Here is a tiny trained network, its code and every weight. The questions are about switching its units off for an input and a target symbol, where a switched-off unit gives its printed mean instead of its output.

import numpy as np


def w(rows, s, z=0):
    codes = np.array(rows[::2]) - 128.0
    scale = np.full(codes.shape[1], s)
    scale[-1] = z or s
    return codes * scale


def norm(h):
    return h / np.sqrt((h * h).mean(-1, keepdims=True) + 1e-5)


def f(y):
    return np.maximum(y, 0)


def softmax(a):
    e = np.exp(a - a.max(-1, keepdims=True))
    return e / e.sum(-1, keepdims=True)


def log_softmax(a):
    a = a - a.max(-1, keepdims=True)
    return a - np.log(np.exp(a).sum(-1, keepdims=True))


def net(x, mask):
    ids = ['αγδεζηθμστφω'.index(c) for c in x.split()]
    T = len(ids)
    res = E[ids] + P[:T]
    r = norm(res)
    for j in range(2):
        rows = slice(2 * j, 2 * j + 2)
        q, k, v = (r @ M[0][rows].T for M in (Q, K, V))
        z = softmax(np.where(np.tri(T) > 0, q @ k.T / 2**0.5, -1e9)) @ v
        o = O[0][rows]
        res = res + np.where(mask[j], z, o[:, -1]) @ o[:, :-1]
    y = f(norm(res) @ A[0][:, :-1].T + A[0][:, -1])
    res = res + np.where(mask[2:6], y, B[0][:, -1]) @ B[0][:, :-1]
    return log_softmax(norm(res)[-1] @ U[:, :-1].T + U[:, -1])


Q, K, V, O, A, B = {}, {}, {}, {}, {}, {}
E = w([
[124,140,139,129,128,128,129],'α',
[121,124,128,130,132,124,143],'γ',
[138,117,125,138,140,130,138],'δ',
[140,140,141,136,134,130,125],'ε',
[160,69,155,56,3,153,113],'ζ',
[128,115,119,147,128,130,128],'η',
[127,124,131,124,143,134,137],'θ',
[112,133,136,118,134,133,131],'μ',
[132,132,131,146,124,123,125],'σ',
[117,115,122,130,137,139,133],'τ',
[127,132,132,134,133,141,115],'φ',
[114,130,127,139,121,129,124],'ω',
],0.016)
P = w([
[141,77,183,121,116,90,94],'0',
[128,106,140,110,153,62,86],'1',
[107,81,220,155,156,108,107],'2',
[134,94,195,150,107,147,138],'3',
[139,154,112,124,82,192,168],'4',
[117,183,43,122,152,112,132],'5',
[89,84,199,159,199,72,94],'6',
[147,91,196,142,78,172,156],'7',
[146,139,127,113,79,171,157],'8',
[130,185,22,103,131,115,139],'9',
[73,111,198,189,200,100,121],'10',
[115,108,195,171,118,172,163],'11',
[131,153,141,155,60,209,182],'12',
[81,199,2,121,218,57,96],'13',
],0.0039)
Q[0] = w([
[172,184,14,68,78,139,138],'h1',
[148,85,208,156,43,235,198],'h1',
[128,65,249,164,59,218,179],'h2',
[81,88,192,162,184,85,96],'h2',
],0.014)
K[0] = w([
[77,195,68,164,239,71,107],'h1',
[195,133,32,7,56,91,88],'h1',
[206,104,63,1,18,116,103],'h2',
[152,57,229,139,42,204,166],'h2',
],0.0098)
V[0] = w([
[253,104,112,173,159,122,157],'h1',
[69,37,70,186,83,141,120],'h1',
[129,186,138,199,83,135,28],'h2',
[125,148,144,162,74,42,208],'h2',
],0.007)
O[0] = w([
[254,185,38,71,129,91,129,45],'h1',
[107,152,107,147,101,249,124,253],'h1',
[164,129,190,166,139,170,220,149],'h2',
[120,73,69,88,28,162,204,161],'h2',
],0.0089,0.0031)
A[0] = w([
[146,205,124,225,56,192,219,167],'n1',
[25,133,250,101,113,99,170,187],'n2',
[254,155,175,47,105,18,172,2],'n3',
[79,64,98,196,154,101,43,177],'n4',
],0.0052,0.0047)
B[0] = w([
[106,99,148,84,216,57,126,254],'n1',
[144,215,47,129,86,109,130,243],'n2',
[58,46,62,253,139,214,68,140],'n3',
[142,65,161,84,181,115,157,204],'n4',
],0.0075,0.006)
U = w([
[197,65,157,77,164,111,215,86],'α',
[84,120,171,174,114,220,194,118],'γ',
[89,74,97,67,59,143,112,165],'δ',
[97,146,146,131,168,216,3,70],'ε',
[154,87,158,88,154,37,55,162],'ζ',
[166,172,89,70,195,217,148,39],'η',
[122,180,137,104,117,123,114,110],'θ',
[180,213,54,133,112,161,94,193],'μ',
[38,122,155,163,103,54,86,55],'σ',
[189,206,201,163,154,106,110,253],'τ',
[126,162,98,146,84,45,192,129],'φ',
[155,43,108,215,146,120,121,123],'ω',
],0.011,0.0049)

Each question gives the input, a string of symbols that net reads in full, and the target symbol t.
The units are the heads (2 rows each of Q, K, V and O) and the neurons (one row each of A and B). Each row of codes is followed by its name. A weight is (code - 128) times the scale printed after its matrix; where a second scale follows, it is the last column's (O, A, B and U).
mask holds one flag per unit, heads first, then neurons. A switched-off unit (its flag False) gives its mean, the last column of its rows in O or B, instead of its output. The means were averaged over made-up inputs and are rounded, as every weight is.
A unit's drop is (log p(t) with every unit on - log p(t) with that unit switched off) / (log p(t) with every unit on - log p(t) with every unit switched off).
The circuit of an input: a set's keep is (log p(t) with only the set's units on - log p(t) with every unit switched off) / (log p(t) with every unit on - log p(t) with every unit switched off). Starting from all 6 units, units are removed one at a time, each time the one whose removal leaves the highest keep (on an exact tie, the one counted first), for as long as the keep stays at least 0.8.
units of the circuit, in order: the units of the circuit, biggest drop first
top k neurons: the k neurons with the biggest drops, biggest first
which heads matter: for each layer, one digit per head in row order, 1 if its drop is at least 0.15 and else 0, layers parted by /
drop when u is switched off: that unit's drop, to one decimal
input μ γ γ, target σ: units of the circuit, in order	[h1; n2]
input δ ω θ φ ω ζ ω ζ γ φ τ η γ φ, target ε: which heads matter	11
input ω ω τ τ σ σ ω γ ω θ φ, target δ: which heads matter	01
input ω γ θ φ ω ω δ γ ω ω, target μ: which heads matter	11
input ω δ ω ω δ σ τ σ, target μ: which heads matter	10
input γ θ η ε μ μ ω, target ω: units of the circuit, in order	[h1; n3; h2]
input ε ω ω γ, target ω: which heads matter	10
input ω ε ω, target γ: which heads matter	11
input σ θ ω ω ω α, target γ: units of the circuit, in order	[h1]
input ω μ θ σ τ γ η θ τ δ ω γ, target ε: units of the circuit, in order	[h2; h1]
input γ ω μ ω τ θ α γ μ ω γ ω, target σ: units of the circuit, in order	[h1; h2]
input α γ δ φ ε θ, target μ: top 2 neurons	[n1; n4]
input γ γ θ ω θ γ, target ζ: units of the circuit, in order	[h2; h1]
input τ α η φ ω θ ε ω γ ω, target ω: top 2 neurons	[n3; n2]
input θ ε φ, target ζ: units of the circuit, in order	[h1]
input μ σ γ φ γ τ ε ω ω ε φ γ θ, target ω: units of the circuit, in order	[h1; n3]
input η φ μ γ φ φ ζ τ γ γ η ω, target σ: units of the circuit, in order	[n1; h2]
input τ φ ω ω σ ω ε θ, target α: top 2 neurons	[n1; n2]
input ω ω ω φ ω σ τ γ ω ω, target ε: units of the circuit, in order	[h2; h1]
input η ω θ φ ω ω ε ω ε δ δ γ ε ω, target μ: units of the circuit, in order	[h1]
input θ γ σ σ σ ω η, target α: units of the circuit, in order	[h2; h1]
input δ ω θ γ γ σ θ ω ω, target α: units of the circuit, in order	[h2; n1]
input α θ τ σ φ θ, target ε: top 2 neurons	[n1; n2]
input τ τ γ φ δ ω ω ω ω ω ε ω ω γ, target ω: top 2 neurons	[n3; n2]
input ω φ ω δ α μ τ ω τ η τ ω, target ε: drop when n1 is switched off	0.1
